(in the rows, 128 means zero)
Each row of numbers stands for one node and depends on some of the facts below. Use the named rows to name the rest.

Named rows:
[118 123  73  41 179 163 205 154 144 158 142 150 104 119 155 143 108 177
 142 146 133  72 165  97 153 178 144]: dito
[116 151  73  49 165 159 176 168 137 147 109 166 158 111  99 135 126 151
 179 165 144 159 138 105 151 187 128]: nadem
[128 174  85 134 132 112 117 126 116 126 104 140 168  74 133 153 110 167
 135 125 165 163 111 127 149 142 144]: vivuzok
[137 120  64  77 124 194 212 106 179 137 134 151 145 112 122 150 149 146
 170 166 139 132  99 128 149 179 142]: tiple
[105 199 115 105 141  93 124 145 112  97  99 134 124  93 153 163  97 158
 123 128 178 114 137 120 137 140 108]: dripu
[100 236 129  97 162  97 100 183 114  78 102 117 124 101 127 173 103 131
 138 158 190 129 112 112 108 178 101]: migrem
[135 149  67  37 143 141 161 173 117 162 110 162 164 125 109  91 113 128
 162 164 126 157 129 131 119 180 133]: zubru
[126 217 117 123 130  96  74 201  67  89  92 117 161 100 106 104 109 113
  86 137 147 153 120 192  92 142 105]: drami
[139 205 162  70 105  87  88 139 107 111 112 108 106 144 118 125  99  92
  80 179 163 100  86 150  89 130 101]: dubrol
[130 148 128 106 116  90 106  85 102 137 107 142 128 118 118 166 104 158
  85 152 178 137 112 105 168 119 124]: sufel
[136 210 121  73 122  95 112 173 111 108 133  99 110 116 163 110  92  98
  98 151 142  71  96 168  57 143 111]: nove
[125  91  99  95 160 119 122 162 110  88  87 132 123 102 157 176 121 148
 132 128 174 216 146 112 157  73 119]: badrostu
[113 147  83  47 136 154 195 127 159 160 130 160 125 110 117 154 115 157
 132 165 144 107 135 105 160 185 136]: risam
[129 101  99  89 133  91 118 135 130 103 101 131 107 114 138 165 119 160
 107 131 154 195 135 134 147  47 116]: gafem
[159 135 123 136 107 148 113 118  94  91  92  95 120 132 144 111 130 113
 120 153 128 126  88 199 123 126 123]: golam
[123 191 123 141 115 125 141 125 134  91 121 117 114  94 129 159 113 163
 101 137 147 113  96 161 136 131 125]: stosim
[146  72 105  88 140 127 101 148  85 105  81 118 116 146 178 123 118 117
 136 129 145 198 152 142 140  69 126]: kluvo

Facts:
π(beson, ketul); π(beson, budrim); π(bevu, gisul); π(bevu, sotras); π(buzu, zuvo); π(buzu, stosim)
π(buzu, drepal); π(dabele, mazil); π(dabele, skepli); π(defle, zoflen); π(dodrol, grodol); π(dodrol, gisul)
π(drabi, begrupu); π(drabi, ruski); π(drami, tutror); π(drami, migrem); π(drami, steke); π(drami, bretede)
π(dregom, gubrobrel); π(drelum, truri); π(drelum, grodol); π(drelum, tiple); π(drivikes, kuzulin); π(drivikes, rorol)
π(drivikes, plomi); π(dubrol, sufel); π(dubrol, sasko); π(fedes, doklom); π(fedes, fiti); π(fedes, risam)
π(flogrun, vivuzok); π(flogrun, nubal); π(flogrun, skikir); π(flogrun, flebi); π(flogrun, bretede); π(gasuk, grukatrir)
π(gasuk, dripu); π(giflo, malepler); π(giflo, patre); π(giflo, grazimel); π(golam, kiplak); π(golam, gisul)
π(golam, sotras); π(gudi, florel); π(kidrobrol, plorak); π(kidrobrol, badrostu); π(kidrobrol, bruvas); π(kidrobrol, steke)
π(kidrobrol, stapi); π(klidra, bekeplol); π(klidra, brutar); π(klidra, diflin); π(kloloklor, bugum); π(kloloklor, gubrobrel)
π(kloloklor, grazimel); π(kluko, raradre); π(kluko, drudar); π(kluvo, kuzulin); π(kluvo, nuzun); π(kolokam, tutror)
π(kolokam, zamin); π(kolokam, kito); π(kolokam, dripu); π(liflorir, bufozes); π(litubu, sufel); π(litubu, pigal)
π(litubu, drudar); π(litubu, faris); π(litubu, tadan); π(makupi, dragrotol); π(makupi, ruski); π(mator, drubom)
π(mator, florel); π(melel, zoflen); π(movor, badrostu); π(movor, ruski); π(movor, nuzun); π(nezogram, tesas)
π(nezogram, brikim); π(nezogram, drepal); π(nidre, budrim); π(nipus, steflasto); π(nipus, bretede); π(nove, fiti)
π(nove, midrun); π(nove, kito); π(nove, brikim); π(nove, ruban); π(pidra, nuzun); π(pilik, pipli)
π(pilik, bruvas); π(pilik, ziplos); π(plevem, grazimel); π(plibon, drubral); π(plibon, skuzur); π(rufli, klobo)
π(rufli, nadem); π(rufli, veru); π(rufli, steke); π(setrul, drubral); π(setrul, triloton); π(setrul, kubras)
π(sinok, triloton); π(skaderus, raradre); π(skaderus, stapi); π(skaderus, saval); π(skamem, drubral); π(skamem, midrun)
π(skamem, triloton); π(skamem, zoflen); π(skamem, dito); π(skaru, risam); π(skaru, sasko); π(skiflan, raradre)
π(skiflan, dragrotol); π(skiflan, saval); π(skopam, budrim); π(stame, gafem); π(stame, saval); π(stezer, begrupu)
π(stofus, grodol); π(stotevir, malepler); π(tebrekim, giklok); π(tebrekim, tesas); π(tebrekim, flebi); π(tene, mazil)
π(tene, fustuver); π(tene, vidrer); π(tene, lepliklur); π(trilisum, drudar); π(trulor, pigal); π(trulor, brutar)
π(trulor, florel); π(tudrar, kiplak); π(tudrar, femi); π(tudrar, rorol); π(vomus, bekeplol); π(vomus, plapo)
π(vomus, griplu); π(zeplo, midrun); π(zeplo, bufozes); π(zoru, ketul); π(zoru, kostadris); π(zoru, raradre)
π(zosku, gremubru); π(zosku, ziplos); π(zozi, tesas); π(zozi, grodol); π(zozi, ziplos); π(zubru, dile)
π(zubru, migrem); π(zuklastom, florel); π(zulun, midrun); π(zuvu, mazil); π(zuvu, dragrotol); π(zuvu, bebra)
Θ(badrostu, 36); Θ(bebra, 764); Θ(begrupu, 373); Θ(bekeplol, 764); Θ(beson, 764); Θ(bevu, 764)
Θ(bretede, 373); Θ(brikim, 897); Θ(brutar, 841); Θ(bruvas, 373); Θ(budrim, 841); Θ(bufozes, 764)
Θ(bugum, 841); Θ(buzu, 663); Θ(dabele, 36); Θ(defle, 36); Θ(diflin, 897); Θ(dile, 841)
Θ(dito, 663); Θ(dodrol, 373); Θ(doklom, 841); Θ(drabi, 133); Θ(dragrotol, 897); Θ(drami, 133)
Θ(dregom, 841); Θ(drelum, 133); Θ(drepal, 663); Θ(dripu, 897); Θ(drivikes, 897); Θ(drubom, 663)
Θ(drubral, 764); Θ(drudar, 133); Θ(dubrol, 373); Θ(faris, 373); Θ(fedes, 897); Θ(femi, 663)
Θ(fiti, 841); Θ(flebi, 841); Θ(flogrun, 841); Θ(florel, 663); Θ(fustuver, 897); Θ(gafem, 36)
Θ(gasuk, 133); Θ(giflo, 897); Θ(giklok, 663); Θ(gisul, 897); Θ(golam, 764); Θ(grazimel, 133)
Θ(gremubru, 373); Θ(griplu, 133); Θ(grodol, 133); Θ(grukatrir, 373); Θ(gubrobrel, 133); Θ(gudi, 764)
Θ(ketul, 897); Θ(kidrobrol, 663); Θ(kiplak, 897); Θ(kito, 663); Θ(klidra, 373); Θ(klobo, 897)
Θ(kloloklor, 133); Θ(kluko, 663); Θ(kluvo, 36); Θ(kolokam, 663); Θ(kostadris, 373); Θ(kubras, 133)
Θ(kuzulin, 36); Θ(lepliklur, 764); Θ(liflorir, 841); Θ(litubu, 133); Θ(makupi, 841); Θ(malepler, 897)
Θ(mator, 36); Θ(mazil, 133); Θ(melel, 764); Θ(midrun, 663); Θ(migrem, 373); Θ(movor, 841)
Θ(nadem, 663); Θ(nezogram, 133); Θ(nidre, 373); Θ(nipus, 133); Θ(nove, 373); Θ(nubal, 133)
Θ(nuzun, 133); Θ(patre, 764); Θ(pidra, 897); Θ(pigal, 663); Θ(pilik, 133); Θ(pipli, 663)
Θ(plapo, 36); Θ(plevem, 764); Θ(plibon, 841); Θ(plomi, 841); Θ(plorak, 764); Θ(raradre, 373)
Θ(risam, 663); Θ(rorol, 841); Θ(ruban, 36); Θ(rufli, 897); Θ(ruski, 841); Θ(sasko, 663)
Θ(saval, 36); Θ(setrul, 897); Θ(sinok, 764); Θ(skaderus, 36); Θ(skamem, 841); Θ(skaru, 36)
Θ(skepli, 663); Θ(skiflan, 841); Θ(skikir, 897); Θ(skopam, 36); Θ(skuzur, 36); Θ(sotras, 897)
Θ(stame, 133); Θ(stapi, 133); Θ(steflasto, 36); Θ(steke, 36); Θ(stezer, 133); Θ(stofus, 841)
Θ(stosim, 764); Θ(stotevir, 373); Θ(sufel, 841); Θ(tadan, 897); Θ(tebrekim, 764); Θ(tene, 663)
Θ(tesas, 764); Θ(tiple, 663); Θ(tridron, 764); Θ(trilisum, 133); Θ(triloton, 841); Θ(trulor, 36)
Θ(truri, 897); Θ(tudrar, 36); Θ(tutror, 663); Θ(veru, 663); Θ(vidrer, 663); Θ(vivuzok, 841)
Θ(vomus, 764); Θ(zamin, 764); Θ(zeplo, 841); Θ(ziplos, 897); Θ(zoflen, 373); Θ(zoru, 36)
Θ(zosku, 373); Θ(zozi, 36); Θ(zubru, 663); Θ(zuklastom, 897); Θ(zulun, 36); Θ(zuvo, 373)
Θ(zuvu, 373)

Name these rows:
No name comes twice in this set of rows, the named rows included.
[141 141 111  77 143 100 111 151  80 112 112 115 101 130 174 104  96 134
 107 125 138  74 146 150 103 106 131] : setrul
[128 163 103 126 112 137 150 111 146  80 114 127 131  96 136 181 134 143
 140 138 185 129  86 142 140 122 113] : ziplos
[133 138 103 118 154 103 120 100 124 122 123 141 129 105 114 167 127 191
 110 128 171 145 106 101 156 102 138] : budrim
[109 219 142  90 155 101 111 156 118  85 111 117 111 116 142 165 110 132
 124 143 172 102 103 127 101 170 100] : grukatrir
[119 152  54  64 125 177 213 126 191 140 146 157 140  95 124 158 129 162
 155 161 138 121 109 120 141 178 145] : drepal
[105 112 124 105 104 102 105 117 124 125  78 123  98 131 160 160  89 138
 102 135 157 189 168 124 182 106 126] : plapo
[111 145 117  51 124 149 166 105 151 167 102 163 119 144  97 160 123 143
 133 185 159 141 145  88 196 202 127] : florel
[105 176 117 138 140  71 111  94 164 118  87 125  85 130 129 151 125 190
 130 100 135 119 157 123 159 153 131] : malepler
[157 182 113 139 113 127 105 164 102  80 113 105 148 108 103 118 137 115
  92 145 151 140  76 201  95 107 116] : pilik
[128 154  55  66 124 175 201 131 182 153 135 160 157  98 110 144 128 150
 162 166 145 141 107 133 142 191 140] : giklok
[121 181 133 128 167 116 123 161 103  81 128  98  83 115 142 175 107 181
  69 113 151  67 139 151 148 139 123] : kubras
[155  85  91  80 121  91 109 136 131 115 113 119  99 134 142 116 127 155
  96 117 129 191 126 162 118  39 133] : dabele
[113 179 128 117 150 108 140 145 108  99 119 106  89 101 147 172  91 182
  92 130 149  82 125 144 153 136 122] : bufozes

The same nodes again, as new rows of numbers:
Some nodes and their rows:
[126  78 151 121  65 141 158 128 148  97  84 108 134  72 154  86 143  97
 218 128  98 106 110 111 141 168 113 191 117 154 107 122 155  80 128]: skuzur
[151  75 141 105  75 188 153 123 176  68 121 124 134  63 134  66  98 125
 192 126  96 109 139 120 182 137 132 142 125 145 120 139 138 119 123]: plibon
[ 99  77 176 128  58 152 140 160 148  96  77 117 146  95 138 106 146 110
 180 126  96 118 129 120 112 153 116 185  98 168 111 139 124  83 115]: kito
[ 85  83 211 131  88 155 156 118 138  75  76 117 142  99 186  96 165 103
 164 121  99 112 129 115 111 153 115 169 101 172 118 145 127  92  75]: florel
[105 106 206 116  87 147 164  89 145  66  88 130 144 128 172  90 135 109
 173 120 100  90 152 135 153 154 109 129 113 155 129 152 172 111  76]: zuklastom
[115  90 197 120  76 154 144 161 165  97  87 129 138 114 108 119 130 125
 199 118  91 107 126 128 120 162 107 149  97 137 109 151 129 102 112]: zubru
[100  85 167 141  74 135 122 153 157 108  90 129 159  91 166 106 150 112
 159 117 118 119 117 113 113 145 107 169 100 170 121 129 139  84 110]: tiple
[ 71  95 166  94  87 182 130 150 155  81  83 130 135 113 121 112 117 122
 196 134  73 107 162  92 126 177 125 164 112 189 120 135  69 123 135]: budrim
[111  87 173 107  93 156 137 140 177  92  94 145 149 111 157  93 134 127
 169 114 105  99 146 135 156 142  86 138 105 135 122 138 140 117 115]: zosku
[ 98  85 172 118  77 151 131 142 144 126  73 116 142 112 141 114 149 114
 186 115  99  98 148 106 121 186  95 161 102 161 115 139 128  98 129]: steke
[111  80 191 116  67 153 145 135 169  91  92 137 156 119 130 118 131 114
 181 115  99 115 133 131 114 149 125 149 105 140 107 143 141 100 112]: kidrobrol
[123  81 162 122  68 150 152 157 152  83  92 111 138  78 137  90 159 106
 202 126  96 117 107 110 135 164 113 189 105 164 105 134 133  85 116]: midrun
[112  96 165 112  85 149 123 133 173  92 116 148 159 135 159  88 145 120
 168 114 127 104 129 140 153 128  84 140 110 135 134 127 175 109 104]: dodrol
[ 82  91 169 115  77 149 134 132 145 116  86 122 151 130 151 113 163 106
 193 118  95 105 143 116 113 184 113 177 105 174 113 119 129  86 122]: saval
[129 107 154 117  87 140 119  90 165 108 115 137 153 137 167  91 127 110
 170 113 128 113 146 127 136 151  75 139 117 131 146 120 191 114 116]: golam
[122  97 158 110  89 161 140 131 170  61 102 140 132 113 131  89 106 129
 189 127  89 108 136 114 140 146 114 149 106 156 122 131 131 124 101]: dregom
[130  82 117 121  71 173 144 119 143  95  95 108 122  62 143  68  98 115
 202 134  94 120 157  87 165 170 123 174 131 172 140 136 138 109 130]: kubras

Which node is each row?
No name comes twice in this set of rows, the named rows included.
[128  79 160 122  61 157 151 142 148 101 109 110 138  85 133  81 153  95
 185 126 101 120 106 126 144 155 115 174 110 169 106 125 136  80 117] : dito
[ 99 101 176 123 107 160 143 112 146  42  85 122 116  93 175  81 148 107
 185 135  87 105 141  97 123 143 106 168 106 197 130 140 115 126  77] : brutar
[125  80 174  96  79 165 155 140 162  90  98 131 140  95 148  78 131 125
 181 119  94 104 142 134 172 151 100 146 116 132 115 141 136 112 135] : nove
[115  88 194 103  97 152 158 129 157  71  77 138 143 113 153  88 135 118
 193 125  89 100 143 133 156 150  92 158 117 141 116 132 140 112 104] : dubrol
[104  89 158 148  75 136 125 127 166 100 100 138 167  98 191 102 162 101
 160 111 132 123 115 114 110 144 104 168 107 175 119 124 175  87  96] : femi
[ 78  87 145 119  80 157 129 137 162  82  94 140 144  98 158  98 116 110
 181 132  97 116 145 102 123 151 130 174 114 195 125 114 121 108 113] : ruski
[130  98 183 121  80 134 142 130 166  90  87 133 147 119 130 112 137 118
 190 115 108 102 133 121 126 163  89 147 107 126 115 145 167 100 105] : zozi
[120  79 152 107  74 160 148 136 145  95  98 114 139  78 166  62 154 113
 199 128 100 114 120 129 172 140  99 179 120 166 120 111 142  94 123] : zoflen
[ 76  89 199  95  84 164 150 153 161  95  72 137 138 143 137 113 111 139
 191 127  79 103 166 130 138 172 123 155 114 131 116 123 115 114 126] : nidre
[ 99  60 171 102  71 131 157 107 179  86 116 143 173 125 154 117 125 104
 193 121 106 111 136 129 118 173 163 156 115 145  98 106 157  93 124] : tene
[127  86 200 118  79 146 160 122 162  80  83 122 135 115 138 101 133 108
 199 121  96  99 133 128 133 170 102 157 107 136 111 142 152 105 108] : skaru
[ 81  83 184 111  94 147 151 132 138  87  66 125 137 108 192  96 158 110
 176 133  89 105 152 118 134 158 106 176 113 177 122 125 122 102 104] : faris

